Below are the code and all the weights of a small trained network. Each question names an input and a class and asks about switching units off, where a switched-off unit gives its printed mean instead of its output.

import numpy as np


def w(rows, s, z=0):
    codes = np.array(rows[::2]) - 128.0
    scale = np.full(codes.shape[1], s)
    scale[-1] = z or s
    return codes * scale


def f(y):
    return np.maximum(y, 0)


def log_softmax(a):
    a = a - a.max(-1, keepdims=True)
    return a - np.log(np.exp(a).sum(-1, keepdims=True))


def net(x, mask):
    res = np.array(x, float).reshape(1, 7) / 4 @ E
    y = f(res @ A[0][:, :-1].T + A[0][:, -1])
    res = res + np.where(mask, y, B[0][:, -1]) @ B[0][:, :-1]
    return log_softmax(res[-1] @ U[:, :-1].T + U[:, -1])


A, B = {}, {}
E = w([
[200,204,77,201,77,76,145,151],'x0',
[146,141,102,97,144,128,131,119],'x1',
[105,205,135,133,169,152,5,209],'x2',
[141,130,112,115,136,133,127,123],'x3',
[124,130,130,133,127,123,123,117],'x4',
[131,41,76,61,60,52,60,170],'x5',
[30,138,1,150,120,131,155,125],'x6',
],0.013)
A[0] = w([
[120,153,111,142,160,150,65,167,99],'n1',
[138,137,149,131,160,142,78,155,154],'n2',
[122,172,133,103,129,156,80,163,108],'n3',
[136,172,125,156,184,103,63,157,104],'n4',
[102,84,139,99,176,157,128,115,1],'n5',
[157,167,122,184,81,118,149,155,68],'n6',
[107,130,120,161,152,169,164,149,110],'n7',
[130,98,143,130,167,140,108,90,81],'n8',
[176,71,105,144,134,157,211,73,130],'n9',
[127,184,177,174,195,187,181,86,95],'n10',
[148,177,155,146,170,189,194,138,80],'n11',
[76,112,83,154,131,140,143,149,57],'n12',
[76,155,112,143,148,147,56,134,133],'n13',
[215,184,94,189,81,85,136,134,63],'n14',
[232,134,246,104,111,120,110,108,11],'n15',
[114,116,107,118,113,120,154,69,104],'n16',
[153,96,158,134,111,104,180,69,116],'n17',
[123,63,102,66,44,64,88,177,99],'n18',
[27,151,47,131,118,131,138,131,5],'n19',
[51,104,60,158,135,101,164,127,134],'n20',
[91,82,173,71,170,160,115,142,67],'n21',
[176,89,179,96,123,58,86,144,101],'n22',
[47,69,161,83,190,169,117,77,62],'n23',
[161,70,134,132,79,114,193,76,177],'n24',
[118,96,120,112,120,121,204,114,131],'n25',
],0.013,0.004)
B[0] = w([
[140,165,194,94,148,118,91,163,194],'n1',
[129,150,172,143,172,147,141,135,188],'n2',
[103,160,185,130,177,135,126,152,187],'n3',
[125,162,181,104,164,127,134,157,198],'n4',
[97,113,99,152,133,102,140,162,175],'n5',
[85,108,88,143,144,115,169,141,185],'n6',
[147,98,115,118,161,123,92,102,166],'n7',
[126,133,111,131,112,117,170,136,160],'n8',
[107,171,181,129,150,125,119,147,221],'n9',
[86,106,78,70,59,126,26,57,235],'n10',
[97,87,103,98,101,122,85,73,205],'n11',
[188,123,100,99,135,152,137,125,172],'n12',
[128,162,179,85,163,142,137,165,199],'n13',
[55,94,65,170,160,60,184,190,224],'n14',
[249,98,88,146,73,188,192,130,247],'n15',
[144,158,158,119,121,127,123,158,173],'n16',
[116,167,180,114,160,148,131,148,201],'n17',
[51,99,106,92,113,125,45,37,255],'n18',
[240,106,119,160,85,199,172,96,208],'n19',
[172,112,143,145,92,182,153,119,210],'n20',
[108,133,87,167,116,94,162,169,207],'n21',
[144,123,110,119,86,158,134,63,216],'n22',
[95,125,58,196,130,65,188,172,228],'n23',
[102,169,197,84,189,154,100,188,228],'n24',
[117,156,209,123,172,126,114,142,192],'n25',
],0.011,0.019)
U = w([
[120,163,229,111,184,157,93,195,109],'0',
[86,107,74,103,115,137,12,54,71],'1',
[251,115,99,150,113,217,168,133,254],'2',
[80,120,45,181,154,27,184,211,52],'3',
],0.012,0.0047)

Each question gives the input, the list of numbers given to net, and the class t.
The units are the neurons (one row each of A and B). Each row of codes is followed by its name. A weight is (code - 128) times the scale printed after its matrix; where a second scale follows, it is the last column's (A, B and U).
mask holds one flag per neuron, in row order. A switched-off neuron (its flag False) gives its mean, the last column of its row in B, instead of its output. The means were averaged over made-up inputs and are rounded, as every weight is.
A unit's drop is (log p(t) with every unit on - log p(t) with that unit switched off) / (log p(t) with every unit on - log p(t) with every unit switched off).
The circuit of an input: a set's keep is (log p(t) with only the set's units on - log p(t) with every unit switched off) / (log p(t) with every unit on - log p(t) with every unit switched off). Starting from the 12 units with the biggest drops (on a tie, the unit counted first), units are removed one at a time, each time the one whose removal leaves the highest keep (on an exact tie, the one counted first), for as long as the keep stays at least 0.8.
circuit, biggest first: the units of the circuit, biggest drop first
most important unit: the unit with the biggest drop
k most important neurons: the k neurons with the biggest drops, biggest first
drop of u: that unit's drop, to one decimal
input [-6,2,-4,-2,6,0,-2], class 3: most important unit	n23
input [-1,6,7,0,-5,-6,8], class 2: 3 most important neurons	(n19 n24 n12)
input [7,7,3,8,2,-6,-3], class 3: 4 most important neurons	(n14 n18 n6 n22)
input [5,2,5,7,-8,-6,-2], class 1: 3 most important neurons	(n10 n11 n24)
input [1,6,-8,2,-1,-3,8], class 0: 3 most important neurons	(n24 n9 n25)
input [7,-1,2,1,5,4,-8], class 2: 2 most important neurons	(n15 n22)
input [-4,-7,4,2,-8,-2,-5], class 2: 2 most important neurons	(n15 n24)
input [2,-1,-1,7,-5,-7,6], class 1: 2 most important neurons	(n10 n15)
input [3,-6,7,4,-7,8,-3], class 1: 3 most important neurons	(n18 n22 n24)
input [5,1,-1,7,4,-5,0], class 1: 3 most important neurons	(n10 n23 n11)
input [-7,1,-3,4,3,-5,2], class 3: 2 most important neurons	(n23 n18)
input [-3,3,-7,6,-5,-5,-6], class 0: 2 most important neurons	(n24 n9)
input [-5,-7,-4,8,5,2,-4], class 3: 3 most important neurons	(n23 n21 n19)
input [-5,3,1,0,-1,-5,7], class 2: 2 most important neurons	(n19 n18)
input [8,-2,7,1,6,8,7], class 1: circuit, biggest first	(n18)
input [0,-8,1,-5,2,-4,6], class 2: drop of n19	0.4
input [3,7,-1,-3,-7,-7,8], class 2: drop of n12	0.5
input [6,-5,5,5,0,5,8], class 2: drop of n19	1.1
